Here is a tiny trained network, its code and every weight. The questions are about switching its units off for an input and a class, where a switched-off unit gives its printed mean instead of its output.

import numpy as np


def w(rows, s, z=0):
    codes = np.array(rows[::2]) - 128.0
    scale = np.full(codes.shape[1], s)
    scale[-1] = z or s
    return codes * scale


def norm(h):
    return h / np.sqrt((h * h).mean(-1, keepdims=True) + 1e-5)


def f(y):
    return np.maximum(y, 0)


def log_softmax(a):
    a = a - a.max(-1, keepdims=True)
    return a - np.log(np.exp(a).sum(-1, keepdims=True))


def net(x, mask):
    res = np.array(x, float).reshape(1, 4) / 4 @ E
    u = 0
    for l in range(4):
        y = f(norm(res) @ A[l][:, :-1].T + A[l][:, -1])
        res = res + np.where(mask[u : u + 5], y, B[l][:, -1]) @ B[l][:, :-1]
        u += 5
    return log_softmax(norm(res)[-1] @ U[:, :-1].T + U[:, -1])


A, B = {}, {}
E = w([
[147,75,160,125,95,177,80,80,162,56],'x0',
[145,70,173,163,53,97,128,141,89,97],'x1',
[82,158,194,86,104,79,37,192,161,31],'x2',
[109,129,235,116,92,254,166,195,116,139],'x3',
],0.0063)
A[0] = w([
[3,48,117,114,150,161,41,117,125,121,124],'L0N1',
[93,149,153,79,96,72,103,156,202,104,144],'L0N2',
[142,140,63,167,133,126,151,110,140,173,101],'L0N3',
[162,185,151,134,115,108,108,177,113,174,8],'L0N4',
[70,87,87,130,122,71,157,210,121,203,249],'L0N5',
],0.0063,0.0015)
B[0] = w([
[101,67,121,128,152,168,90,163,134,199,199],'L0N1',
[172,174,68,201,104,119,48,172,56,102,255],'L0N2',
[154,91,166,119,68,120,136,189,154,56,219],'L0N3',
[104,62,122,2,23,172,110,97,165,173,167],'L0N4',
[103,146,60,175,196,163,184,112,136,107,239],'L0N5',
],0.0064,0.0043)
A[1] = w([
[133,178,144,139,133,98,111,127,136,69,100],'L1N1',
[83,194,146,48,41,73,72,160,113,198,73],'L1N2',
[157,255,79,138,102,88,214,184,17,132,245],'L1N3',
[35,165,122,205,85,120,65,134,188,111,194],'L1N4',
[177,177,119,98,127,32,126,113,126,135,42],'L1N5',
],0.0056,0.0011)
B[1] = w([
[145,163,118,177,168,216,70,115,101,190,171],'L1N1',
[114,1,67,32,193,40,121,34,232,196,187],'L1N2',
[72,161,89,129,153,116,144,181,109,39,254],'L1N3',
[38,193,80,147,71,150,164,89,89,90,223],'L1N4',
[80,140,161,91,59,136,120,202,48,84,168],'L1N5',
],0.0071,0.005)
A[2] = w([
[144,176,22,124,92,57,93,140,155,45,241],'L2N1',
[127,67,93,145,63,50,159,191,166,47,203],'L2N2',
[63,87,81,24,47,137,70,157,184,107,1],'L2N3',
[171,180,130,183,53,253,147,181,138,153,151],'L2N4',
[248,112,83,108,94,95,94,13,197,162,124],'L2N5',
],0.0046,0.00074)
B[2] = w([
[135,73,185,165,138,205,174,105,203,148,253],'L2N1',
[129,158,87,122,129,171,214,107,134,200,209],'L2N2',
[131,129,174,8,145,79,158,163,81,94,205],'L2N3',
[33,178,86,107,111,146,21,126,174,115,195],'L2N4',
[129,69,191,2,117,91,101,163,80,135,164],'L2N5',
],0.008,0.0063)
A[3] = w([
[134,117,148,185,98,186,5,59,190,152,179],'L3N1',
[90,96,139,67,155,184,229,147,99,174,251],'L3N2',
[176,91,163,32,80,105,157,74,161,153,104],'L3N3',
[85,254,68,146,103,196,80,139,45,100,87],'L3N4',
[116,106,73,161,177,141,163,157,153,60,139],'L3N5',
],0.0065,0.0018)
B[3] = w([
[209,157,69,243,203,47,207,24,204,254,203],'L3N1',
[167,119,174,92,140,40,78,110,141,124,254],'L3N2',
[66,79,155,75,148,126,141,188,128,82,174],'L3N3',
[135,149,131,134,61,149,138,214,32,77,230],'L3N4',
[162,107,182,185,84,184,44,62,135,168,199],'L3N5',
],0.0083,0.0081)
U = w([
[214,146,65,218,164,106,154,14,223,200,254],'0',
[79,178,104,182,65,190,80,179,56,48,69],'1',
[124,62,142,11,141,69,120,116,148,108,49],'2',
],0.011,0.00064)

Each question gives the input, the list of numbers given to net, and the class t.
The units are the neurons (one row each of A and B). Each row of codes is followed by its name. A weight is (code - 128) times the scale printed after its matrix; where a second scale follows, it is the last column's (A, B and U).
mask holds one flag per neuron, layer by layer. A switched-off neuron (its flag False) gives its mean, the last column of its row in B, instead of its output. The means were averaged over made-up inputs and are rounded, as every weight is.
A unit's drop is (log p(t) with every unit on - log p(t) with that unit switched off) / (log p(t) with every unit on - log p(t) with every unit switched off).
The circuit of an input: a set's keep is (log p(t) with only the set's units on - log p(t) with every unit switched off) / (log p(t) with every unit on - log p(t) with every unit switched off). Starting from the 12 units with the biggest drops (on a tie, the unit counted first), units are removed one at a time, each time the one whose removal leaves the highest keep (on an exact tie, the one counted first), for as long as the keep stays at least 0.8.
circuit, biggest first: the units of the circuit, biggest drop first
most important unit: the unit with the biggest drop
top k neurons: the k neurons with the biggest drops, biggest first
k most important neurons of layer l: the k neurons of layer l with the biggest drops, biggest first
drop of u: that unit's drop, to one decimal
input [6,-3,0,7], class 0: circuit, biggest first : (L3N1, L1N3)
input [8,-5,2,0], class 0: circuit, biggest first : (L3N1)
input [-5,-7,0,1], class 1: top 4 neurons : (L0N5, L3N1, L1N2, L2N3)
input [6,-4,0,4], class 0: circuit, biggest first : (L1N3, L3N1)
input [0,-4,4,6], class 2: circuit, biggest first : (L1N2, L0N5)
input [5,-8,6,-8], class 0: circuit, biggest first : (L2N1, L3N1)
input [-1,-8,2,0], class 1: 2 most important neurons of layer 1 : (L1N4, L1N1)
input [-8,1,2,4], class 2: top 3 neurons : (L0N4, L1N2, L3N1)
input [-3,-7,0,2], class 1: top 3 neurons : (L1N2, L0N5, L3N1)
input [1,-3,5,-4], class 0: top 3 neurons : (L2N1, L3N1, L0N2)
input [7,6,2,-5], class 0: top 2 neurons : (L1N2, L3N1)
input [-7,1,1,3], class 2: top 3 neurons : (L0N4, L3N2, L0N2)
input [1,6,3,0], class 0: top 4 neurons : (L0N4, L0N2, L1N1, L2N1)
input [4,3,-4,-8], class 2: circuit, biggest first : (L2N5)
input [0,3,4,-4], class 1: top 4 neurons : (L0N2, L1N4, L1N5, L3N4)
input [5,-5,0,8], class 0: top 3 neurons : (L3N1, L1N3, L1N4)
input [-4,-1,1,-7], class 1: 3 most important neurons of layer 1 : (L1N5, L1N2, L1N3)
input [1,4,-5,-2], class 2: 2 most important neurons of layer 1 : (L1N3, L1N4)
input [-3,-1,4,-1], class 1: top 2 neurons : (L0N2, L0N5)
input [3,1,-6,-1], class 2: most important unit : L2N5
input [-6,-1,4,7], class 2: top 2 neurons : (L1N2, L0N4)
input [5,-1,6,-3], class 0: top 2 neurons : (L3N1, L0N2)
input [-4,6,3,1], class 2: 3 most important neurons of layer 2 : (L2N1, L2N4, L2N3)
input [6,0,3,-1], class 0: 2 most important neurons of layer 1 : (L1N3, L1N5)
input [-8,6,8,6], class 2: drop of L1N5 : 0.0
input [-6,-2,3,-3], class 1: drop of L0N5 : 3.0
input [-2,6,6,-4], class 1: drop of L0N2 : 4.7
input [8,-4,-5,-4], class 2: drop of L2N5 : 1.3
